Below are the code and all the weights of a small trained network. Each question names an input and a class and asks about switching units off, where a switched-off unit gives its printed mean instead of its output.

import numpy as np


def w(rows, s, z=0):
    codes = np.array(rows[::2]) - 128.0
    scale = np.full(codes.shape[1], s)
    scale[-1] = z or s
    return codes * scale


def f(y):
    return np.maximum(y, 0)


def log_softmax(a):
    a = a - a.max(-1, keepdims=True)
    return a - np.log(np.exp(a).sum(-1, keepdims=True))


def net(x, mask):
    res = np.array(x, float).reshape(1, 7) / 4 @ E
    y = f(res @ A[0][:, :-1].T + A[0][:, -1])
    res = res + np.where(mask, y, B[0][:, -1]) @ B[0][:, :-1]
    return log_softmax(res[-1] @ U[:, :-1].T + U[:, -1])


A, B = {}, {}
E = w([
[92,99,77,155,164,227,87,113,192,8,113,116],'x0',
[168,77,137,212,99,124,199,72,181,179,209,48],'x1',
[124,128,131,143,128,124,140,143,147,134,108,150],'x2',
[115,118,141,159,106,98,127,119,107,104,110,123],'x3',
[117,137,138,123,118,152,134,127,125,128,147,141],'x4',
[134,123,104,89,125,155,136,119,147,154,129,132],'x5',
[48,147,162,89,83,60,59,133,228,136,157,70],'x6',
],0.013)
A[0] = w([
[112,124,95,88,110,154,173,79,131,126,134,133,126],'n1',
[120,188,139,34,114,64,97,175,41,169,83,190,225],'n2',
[114,116,145,105,135,124,98,141,132,112,125,110,120],'n3',
[152,130,157,159,109,77,205,115,121,224,180,101,139],'n4',
[148,74,82,222,119,198,145,98,224,61,165,77,30],'n5',
[120,149,149,75,113,100,107,164,70,166,97,156,199],'n6',
[105,131,146,112,104,101,84,129,172,132,145,121,148],'n7',
[180,125,101,153,140,165,174,128,69,116,111,147,255],'n8',
[168,137,124,155,99,83,153,127,128,181,172,131,141],'n9',
[82,137,96,74,160,183,51,147,137,4,51,175,138],'n10',
[49,158,163,83,84,57,58,133,241,130,166,94,133],'n11',
],0.014,0.0083)
B[0] = w([
[126,126,141,170,133,99,125,128,94,110,120,126,143],'n1',
[79,129,156,126,225,105,169,35,187,72,130,145,254],'n2',
[138,155,100,128,106,145,129,99,127,125,136,178,150],'n3',
[159,96,127,120,77,144,124,147,84,252,165,107,209],'n4',
[85,154,157,107,243,103,167,52,176,70,134,179,206],'n5',
[117,140,137,140,204,139,156,105,165,91,162,161,204],'n6',
[95,132,96,83,109,161,136,128,142,141,164,123,173],'n7',
[210,74,145,146,220,130,98,141,79,143,85,143,205],'n8',
[120,91,137,147,85,117,127,142,124,200,134,137,178],'n9',
[191,161,80,140,50,140,81,199,86,64,73,103,251],'n10',
[4,172,128,122,17,119,146,134,223,132,159,102,235],'n11',
],0.017,0.033)
U = w([
[111,86,160,138,255,115,152,64,112,83,95,150,224],'0',
[28,159,132,83,150,98,157,59,192,75,158,142,144],'1',
[185,117,77,153,129,143,53,206,56,74,63,128,53],'2',
[106,186,38,121,11,136,85,176,140,71,113,120,117],'3',
[211,59,122,166,104,109,120,135,50,195,153,148,172],'4',
[79,101,114,115,32,118,135,149,123,197,175,83,3],'5',
],0.0091,0.0022)

Each question gives the input, the list of numbers given to net, and the class t.
The units are the neurons (one row each of A and B). Each row of codes is followed by its name. A weight is (code - 128) times the scale printed after its matrix; where a second scale follows, it is the last column's (A, B and U).
mask holds one flag per neuron, in row order. A switched-off neuron (its flag False) gives its mean, the last column of its row in B, instead of its output. The means were averaged over made-up inputs and are rounded, as every weight is.
A unit's drop is (log p(t) with every unit on - log p(t) with that unit switched off) / (log p(t) with every unit on - log p(t) with every unit switched off).
The circuit of an input: a set's keep is (log p(t) with only the set's units on - log p(t) with every unit switched off) / (log p(t) with every unit on - log p(t) with every unit switched off). Starting from all 11 units, units are removed one at a time, each time the one whose removal leaves the highest keep (on an exact tie, the one counted first), for as long as the keep stays at least 0.8.
circuit, biggest first: the units of the circuit, biggest drop first
most important unit: the unit with the biggest drop
top k neurons: the k neurons with the biggest drops, biggest first
drop of u: that unit's drop, to one decimal
input [-7,2,2,-1,2,0,5], class 5: most important unit -> n4
input [4,-6,7,1,1,7,0], class 2: circuit, biggest first -> [n11 n10]
input [0,2,-4,-8,8,0,5], class 5: top 4 neurons -> [n2 n10 n5 n6]
input [-5,1,-2,8,8,-3,8], class 5: top 2 neurons -> [n4 n5]
input [4,-8,-2,3,-1,4,1], class 3: top 2 neurons -> [n10 n8]
input [-7,1,-7,-3,2,-6,-2], class 4: top 4 neurons -> [n4 n5 n11 n9]
input [0,8,6,-5,-7,8,-1], class 4: top 3 neurons -> [n4 n2 n11]
input [-1,2,2,0,-1,0,0], class 4: top 2 neurons -> [n11 n2]
input [6,1,-5,-1,8,-1,-2], class 0: top 2 neurons -> [n5 n11]
input [-4,1,3,1,-1,-2,-6], class 4: top 2 neurons -> [n5 n4]
input [3,1,1,-6,-4,-1,-6], class 0: top 2 neurons -> [n10 n5]
input [0,2,6,5,8,-4,0], class 4: top 3 neurons -> [n2 n11 n10]
input [1,1,5,-4,5,-2,-3], class 0: top 2 neurons -> [n10 n4]
input [-6,2,2,-5,-2,-3,7], class 5: circuit, biggest first -> [n4]
input [2,0,6,0,-3,6,-7], class 2: top 2 neurons -> [n2 n6]
input [0,-7,1,1,-1,6,-1], class 0: top 3 neurons -> [n2 n11 n6]
input [8,-1,-1,8,-6,-6,2], class 3: top 2 neurons -> [n10 n2]
input [7,1,5,-1,7,7,-1], class 0: drop of n5 -> 3.5
input [-8,7,-3,-1,5,-2,1], class 5: drop of n8 -> 0.2
input [3,-6,0,-5,-3,-8,-4], class 2: drop of n10 -> 0.6
input [-3,5,3,-4,-7,-5,6], class 5: drop of n11 -> 0.0
input [6,2,0,-6,1,-1,-8], class 0: most important unit -> n5
